The symbols move the elements like this.
sm ^ rj
sm * mn
sm ! jd
sm + pb
gz ^ rq
gz * qd
gz ! jb
gz + bz
rm ^ lq
rm * ml
rm ! mz
rm + mb
sq ^ lb
sq * hh
sq ! qd
sq + cn
fj ^ hf
fj * qm
fj ! nh
fj + sd
qz ^ hm
qz * lz
qz ! hp
qz + hl
dp ^ nc
dp * jp
dp ! hh
dp + dg
zq ^ tm
zq * hm
zq ! sg
zq + rr
tm ^ cq
tm * sl
tm ! zq
tm + sc
qm ^ jr
qm * dt
qm ! nj
qm + rj
pf ^ zs
pf * lt
pf ! jr
pf + ml
hh ^ dp
hh * ct
hh ! rt
hh + ht
nh ^ fj
nh * nj
nh ! bf
nh + fz
hm ^ sl
hm * gs
hm ! qz
hm + pp
dt ^ cl
dt * pb
dt ! rf
dt + jl
hb ^ cj
hb * hg
hb ! dg
hb + qz
hn ^ dc
hn * sc
hn ! qc
hn + sz
sl ^ sz
sl * dl
sl ! hm
sl + dn
rj ^ tl
rj * jl
rj ! sm
rj + pj
jn ^ mp
jn * rm
jn ! cp
jn + zs
cz ^ tg
cz * hb
cz ! bq
cz + sg
bf ^ nh
bf * fb
bf ! bt
bf + qp
pj ^ jh
pj * nm
pj ! pb
pj + fj
pb ^ pj
pb * jq
pb ! zj
pb + nh
rf ^ dt
rf * zj
rf ! nb
rf + mn
nj ^ qm
nj * rf
nj ! fb
nj + sm
cf ^ bh
cf * hq
cf ! dn
cf + mq
dl ^ pc
dl * tg
dl ! gs
dl + lf
zs ^ qd
zs * mb
zs ! pf
zs + rl
qg ^ ct
qg * jn
qg ! cd
qg + jb
cp ^ jn
cp * mz
cp ! gt
cp + pf
cn ^ bq
cn * ht
cn ! mg
cn + jp
mj ^ zd
mj * fq
mj ! cq
mj + ng
fz ^ sd
fz * sm
fz ! qp
fz + dt
qc ^ hn
qc * rr
qc ! cj
qc + sl
hl ^ pp
hl * nc
hl ! lb
hl + cz
mq ^ ld
mq * hn
mq ! mr
mq + cq
dn ^ cf
dn * lf
dn ! pp
dn + mr
qq ^ cm
qq * mq
qq ! pc
qq + fd
bh ^ nb
bh * fd
bh ! cf
bh + ld
zd ^ jq
zd * zp
zd ! mj
zd + fb
jb ^ gz
jb * zs
jb ! dh
jb + lq
cd ^ qg
cd * cp
cd ! jh
cd + dh
fd ^ bl
fd * cq
fd ! hq
fd + dc
sz ^ fq
sz * pc
sz ! sl
sz + cf
hf ^ dh
hf * jr
hf ! fj
hf + mz
mp ^ zf
mp * lq
mp ! jn
mp + qd
gs ^ dl
gs * cz
gs ! lz
gs + pg
jg ^ tp
jg * hf
jg ! lm
jg + cp
zj ^ pb
zj * zd
zj ! bl
zj + bf
jp ^ fm
jp * zf
jp ! ct
jp + rq
qd ^ sq
qd * rt
qd ! zs
qd + mg
nm ^ gt
nm * fz
nm ! jq
nm + qm
rq ^ hg
rq * sq
rq ! gz
rq + zc
hp ^ qz
hp * zc
hp ! zf
hp + lb
lz ^ gs
lz * bq
lz ! zc
lz + nc
bz ^ zc
bz * mg
bz ! lq
bz + hh
lm ^ jg
lm * fj
lm ! jl
lm + gt
bq ^ cz
bq * dg
bq ! cn
bq + fm
gt ^ cp
gt * sd
gt ! nm
gt + jr
dg ^ hb
dg * rq
dg ! ht
dg + hp
mn ^ jl
mn * bf
mn ! lh
mn + jq
jq ^ nm
jq * qp
jq ! zd
jq + nj
ml ^ rl
ml * jg
ml ! tl
ml + cd
rr ^ sc
rr * pp
rr ! nr
rr + dl
lq ^ bz
lq * rl
lq ! rm
lq + rt
pp ^ dn
pp * pg
pp ! hl
pp + tg
nr ^ rr
nr * hl
nr ! hg
nr + gs
dc ^ bt
dc * zz
dc ! hn
dc + fq
cj ^ qc
cj * nr
cj ! hb
cj + hm
zz ^ ng
zz * cf
zz ! sc
zz + qq
qp ^ fz
qp * jd
qp ! zp
qp + rf
fp ^ ht
fp * jb
fp ! tp
fp + mp
zf ^ hp
zf * bz
zf ! mp
zf + sq
rl ^ mg
rl * tp
rl ! ml
rl + qg
lb ^ hl
lb * dp
lb ! sq
lb + bq
rt ^ hh
rt * qg
rt ! mb
rt + fp
fb ^ nj
fb * nb
fb ! ng
fb + jd
sc ^ zz
sc * dn
sc ! rr
sc + pc
dh ^ jb
dh * pf
dh ! hf
dh + rm
zp ^ qp
zp * cm
zp ! fq
zp + nb
ld ^ lh
ld * dc
ld ! mq
ld + mj
fq ^ zp
fq * qq
fq ! sz
fq + bh
lf ^ hq
lf * zq
lf ! pg
lf + qc
nb ^ rf
nb * bl
nb ! bh
nb + lh
tl ^ ml
tl * lm
tl ! rj
tl + jh
jl ^ lm
jl * nh
jl ! mn
jl + nm
hg ^ nr
hg * lb
hg ! rq
hg + lz
nc ^ pg
nc * fm
nc ! dp
nc + hb
cm ^ jd
cm * ld
cm ! qq
cm + bl
mr ^ mq
mr * qc
mr ! tg
mr + tm
jr ^ pf
jr * cl
jr ! qm
jr + tl
mz ^ rm
mz * tl
mz ! sd
mz + lt
mg ^ cn
mg * fp
mg ! rl
mg + ct
lt ^ mb
lt * jh
lt ! cl
lt + jg
bt ^ bf
bt * ng
bt ! dc
bt + zp
ct ^ jp
ct * mp
ct ! qg
ct + gz
mb ^ rt
mb * cd
mb ! lt
mb + tp
sg ^ zq
sg * qz
sg ! fm
sg + nr
ng ^ fb
ng * bh
ng ! zz
ng + cm
jd ^ sm
jd * lh
jd ! cm
jd + zj
lh ^ mn
lh * bt
lh ! ld
lh + zd
tg ^ mr
tg * cj
tg ! cz
tg + zq
cq ^ mj
cq * sz
cq ! tm
cq + zz
pg ^ lf
pg * sg
pg ! nc
pg + cj
sd ^ mz
sd * rj
sd ! fz
sd + cl
jh ^ cd
jh * gt
jh ! pj
jh + hf
fm ^ sg
fm * hp
fm ! jp
fm + hg
cl ^ lt
cl * pj
cl ! dt
cl + lm
hq ^ fd
hq * tm
hq ! lf
hq + hn
bl ^ zj
bl * mj
bl ! fd
bl + bt
zc ^ lz
zc * cn
zc ! bz
zc + dp
ht ^ dg
ht * gz
ht ! fp
ht + zf
pc ^ qq
pc * mr
pc ! dl
pc + hq
tp ^ fp
tp * dh
tp ! jg
tp + jn

In the rows, 44 stands for zero.

The rows follow the links: the fewer symbols apart two elements are, the more alike their rows tend to be.

Each row is also shifted at random along 3 hidden directions that mean nothing.

Some elements, each with a row of numbers:
lt:  45   35   51   33   39   32   56   40   50   29   41   36   38   51   52   43   33   34   24   51   47   50   41   36   26   44   42   36
hf:  50   36   47   32   40   34   55   41   50   30   41   38   39   51   52   40   34   32   23   48   48   52   39   38   25   45   42   37
nm:  80   39   42   32   47   44   48   48   44   37   53   48   42   52   45   62   60   26   23   35   48   60   54   50   26   55   37   47
jp:  64   39   54   48   34   33   50   35   48   38   43   31   40   43   46   49   41   57   51   62   41   27   48   29   50   30   47   40
hm:  52   47   55   56   42   49   36   44   38   53   41   45   47   38   35   47   39   59   65   45   38   30   49   44   63   38   47   42
bf:  54   47   36   38   52   53   40   52   40   47   44   56   46   46   43   39   43   29   33   27   47   61   39   57   35   58   40   46
zp:  27   47   45   42   52   56   36   53   36   51   44   58   48   45   37   47   43   33   41   25   44   59   47   60   41   58   39   45
zc:  47   42   37   50   38   34   47   35   50   42   55   32   41   40   45   60   71   59   54   61   42   27   55   30   52   29   46   53
nj:  36   44   46   35   50   50   43   51   41   42   40   53   45   49   44   38   32   27   29   29   47   62   39   55   31   58   39   39
rf:  55   47   29   37   53   52   40   51   42   46   52   55   46   47   43   48   60   28   32   28   48   61   45   56   33   58   39   51
jl:  47   45   27   33   50   46   46   48   47   40   49   49   43   48   50   39   54   26   25   34   50   61   38   50   27   55   40   49
rq:  54   42   40   49   37   33   48   34   50   41   48   31   41   40   47   47   54   58   52   61   42   27   47   29   51   29   48   47
rt:  16   36   53   41   35   28   55   35   50   32   44   30   39   47   49   50   41   49   39   61   43   35   47   29   39   33   45   39
fz:  69   42   37   33   49   47   45   49   43   40   50   51   43   50   45   52   55   26   25   32   49   61   47   52   28   56   38   47
jd:  44   45   41   39   52   54   38   53   38   48   50   57   47   47   38   56   55   30   36   26   46   61   52   59   37   58   38   48
fd:  46   49   40   48   53   58   32   53   35   56   52   58   49   42   33   60   64   40   51   27   43   52   56   59   50   54   40   53
bl:  30   47   51   43   51   57   36   54   35   51   39   58   48   45   37   42   32   34   43   25   43   57   43   60   43   57   40   41
qc:  33   52   44   55   48   55   33   48   38   58   35   51   49   35   38   27   30   54   64   38   40   37   35   51   62   43   48   43
dc:  35   54   30   47   54   59   32   53   38   57   42   58   49   39   40   29   44   39   50   27   45   53   35   59   49   54   44   49
dl:  47   51   42   55   46   54   33   47   38   57   43   49   48   36   36   42   47   56   65   40   40   35   45   49   63   42   47   48
fp:  58   37   48   41   35   29   55   34   52   33   42   29   38   46   52   41   37   49   39   62   44   34   41   28   39   32   47   39
dg:  69   43   39   50   37   35   47   35   49   43   50   32   41   40   46   51   59   59   55   60   42   26   49   30   53   29   48   49
jr:  52   35   56   31   41   36   54   43   46   30   41   41   40   53   49   48   32   30   22   45   47   55   44   41   24   49   40   35
pp:  20   48   52   56   43   50   35   45   37   55   41   46   48   37   35   47   41   59   67   44   38   32   49   46   64   39   47   44
mj:  42   55   20   44   56   59   33   52   41   55   46   58   48   39   43   29   54   36   45   26   47   55   33   59   46   55   43   53
cf:  58   52   34   50   52   59   32   51   37   58   45   57   50   39   37   41   51   44   55   29   43   47   43   57   54   51   44   50
tm:  51   56   26   53   51   58   31   49   40   59   41   53   49   34   41   23   45   50   60   34   43   41   32   53   59   46   48   51
rr:  40   51   44   56   46   53   34   46   38   56   41   49   48   36   37   39   42   56   65   41   40   34   43   48   63   41   47   46
cm:  42   51   35   43   53   58   34   53   38   53   44   58   48   42   39   38   46   35   44   25   45   56   40   59   44   56   41   48
zz:  65   46   56   49   50   58   33   54   32   54   42   58   49   43   32   55   40   41   52   28   40   50   53   59   52   54   40   42
lm:   7   35   57   32   42   37   52   44   44   32   43   43   41   54   46   53   34   30   23   42   46   57   48   44   25   51   39   36
cz:  34   45   58   55   39   43   41   41   40   49   36   40   45   38   39   41   29   62   64   52   37   27   44   39   61   33   48   39
dn:  68   53   38   54   48   57   32   49   38   58   38   52   49   35   39   29   38   51   62   36   41   38   36   52   60   45   47   46
zd:  57   47   37   40   53   55   37   53   38   49   48   57   47   46   39   49   53   30   37   26   46   60   47   59   39   57   39   48
mq:  31   50   48   50   50   59   32   53   34   56   38   57   50   40   35   37   32   44   55   28   41   48   42   58   54   52   43   42
fb:  46   51   26   39   54   55   37   52   42   50   45   56   47   43   44   32   49   30   36   26   48   60   35   58   38   57   41   49
dt:  36   42   38   34   49   46   46   48   44   39   48   50   43   50   46   48   50   26   25   33   48   62   44   52   28   56   38   45
bq:  63   42   52   52   36   37   46   37   45   43   43   34   42   40   43   49   43   60   57   59   39   25   49   33   55   30   48   42
gt:  42   40   36   32   44   37   52   42   50   33   47   41   40   50   52   42   48   29   22   43   49   56   39   42   25   48   41   44
bt:  47   47   46   42   52   57   36   54   36   51   39   58   48   45   38   39   34   33   41   25   44   57   41   59   42   58   41   42
lb:  63   41   53   51   36   36   46   36   46   43   40   34   42   40   44   43   36   60   57   59   40   25   45   32   55   30   48   40
rm:  28   40   36   36   38   31   56   36   55   31   40   31   38   46   57   26   34   41   30   57   48   43   29   30   31   37   47   40

Complete each set of four: the symbols that take the first to the second take the third to the fourth, perhaps in another order.
Answers are names.
 57   34   55   38   34   29   56   35   50   30   44   30   38   49   50   51   38   45   34   60   44   38   47   29   35   35   44   37
to  38   36   48   39   36   28   55   35   51   31   50   30   38   48   49   58   54   47   36   60   45   38   52   29   36   34   43   44
as  32   40   38   32   47   42   49   46   46   36   50   46   41   51   47   52   54   27   23   37   49   60   47   47   25   53   38   46
to fj

 36   40   42   32   47   43   48   47   45   37   46   47   42   51   47   46   44   27   24   36   48   61   43   49   26   54   39   43
to  58   46   38   36   51   53   41   52   41   45   39   55   45   46   45   30   32   28   31   28   47   61   33   56   33   57   41   41
as  47   42   47   36   50   51   41   52   38   44   47   54   45   50   40   55   48   28   31   28   46   62   51   56   33   58   37   44
to bt

 42   37   45   33   40   33   55   40   50   30   44   37   39   51   52   44   40   33   23   49   47   51   41   37   26   44   41   40
to  40   43   32   31   47   42   49   45   49   37   41   45   42   48   53   27   37   27   22   38   50   59   30   46   25   52   42   43
as  37   47   46   54   39   42   41   39   44   49   38   38   44   37   43   33   35   61   63   54   40   26   39   36   60   32   50   43
to dp

 34   39   29   34   42   32   55   38   54   31   54   34   38   48   54   49   63   36   26   52   49   48   44   34   28   41   42   50
to  58   45   24   32   49   43   48   46   50   38   46   46   42   48   53   30   47   26   22   37   51   60   31   47   25   52   41   47
as  24   53   33   48   53   59   32   52   37   57   43   57   50   39   38   34   45   41   52   27   44   51   39   59   51   53   43   49
to qc

 39   42   40   48   37   33   50   34   51   40   47   30   40   41   48   45   52   57   51   61   43   28   45   29   50   29   48   47
to  61   45   27   48   38   33   48   34   53   41   54   31   40   39   50   47   69   57   51   61   45   27   46   28   50   28   48   54
as  25   37   48   32   44   39   51   45   45   34   47   44   41   52   46   54   45   28   23   39   47   59   48   45   25   52   38   41
to cl

 52   53   37   53   50   57   32   50   37   59   39   54   49   36   38   30   38   50   60   34   41   41   37   54   59   47   46   46
to   9   50   44   56   45   50   35   44   39   56   42   46   48   36   37   40   44   60   67   44   39   32   45   46   64   39   47   46
as  37   33   60   37   34   28   57   37   49   29   41   31   38   50   49   50   31   43   31   58   44   41   47   31   32   37   43   34
to mz

 50   41   55   35   48   49   44   51   39   41   37   53   45   50   43   42   25   27   28   30   45   62   41   54   30   58   39   35
to  43   45   34   34   50   48   44   49   44   41   46   51   44   48   46   40   47   26   27   31   48   62   39   53   29   56   40   46
as  42   47   44   52   38   39   44   37   47   46   35   35   43   37   47   25   29   61   59   58   40   25   33   33   58   30   51   41
to nc

 31   35   52   32   40   34   55   42   47   30   45   39   40   53   48   54   42   32   23   47   47   54   48   39   25   47   39   39
to  42   39   43   39   36   30   55   34   54   32   37   30   38   45   56   26   28   46   35   60   46   37   30   28   36   33   48   37
as  33   40   29   36   40   30   55   36   55   32   53   32   38   47   54   47   62   40   29   56   48   44   43   31   30   38   44   50
to gz

 34   38   48   38   36   30   56   35   53   31   33   30   38   46   56   22   18   45   33   60   45   39   28   29   34   35   48   33
to  44   44   38   48   37   33   50   34   52   40   40   30   40   39   52   29   37   57   50   62   43   28   34   28   49   29   50   43
as  71   51   41   55   43   49   37   43   42   54   37   44   46   35   42   27   34   59   64   48   40   29   35   42   62   36   50   43
to sz

 43   37   41   36   38   30   56   37   53   30   47   32   38   49   53   46   48   40   28   56   47   44   43   31   30   38   44   43
to  30   43   20   36   40   31   55   35   58   33   48   31   38   44   59   29   54   41   30   57   50   43   31   30   31   37   46   49
as  46   47   46   56   42   46   38   41   40   53   47   42   46   38   37   54   55   61   66   49   39   28   53   42   63   35   47   48
to pg

 14   35   51   32   43   37   52   44   45   32   52   42   41   54   44   66   55   30   23   42   47   58   57   44   25   51   37   43
to  21   40   32   35   39   31   55   36   56   32   46   32   38   46   56   34   47   40   29   56   48   44   35   31   30   38   45   44
as  62   41   30   31   46   39   51   44   50   34   51   43   40   49   52   46   58   27   21   41   50   57   42   43   24   50   40   48
to cd

 32   49   43   46   52   58   33   53   35   55   46   58   49   42   34   49   50   39   49   26   43   54   49   60   49   55   40   48
to  35   51   46   50   51   59   32   52   35   57   37   56   50   39   36   33   31   45   56   29   41   47   39   58   55   52   44   42
as  24   36   44   35   38   30   56   37   52   30   48   33   38   50   51   51   49   39   29   55   47   45   46   33   30   39   43   43
to hf

 66   35   46   31   42   35   53   42   48   31   51   40   39   53   48   60   53   30   22   45   48   55   52   41   24   48   39   43
to  64   41   38   33   48   45   47   48   44   38   49   49   43   50   46   50   52   26   24   34   48   61   46   50   26   55   38   46
as  13   50   54   55   47   55   33   49   34   57   34   52   49   38   35   34   25   54   64   36   39   38   40   52   62   45   47   39
to pg

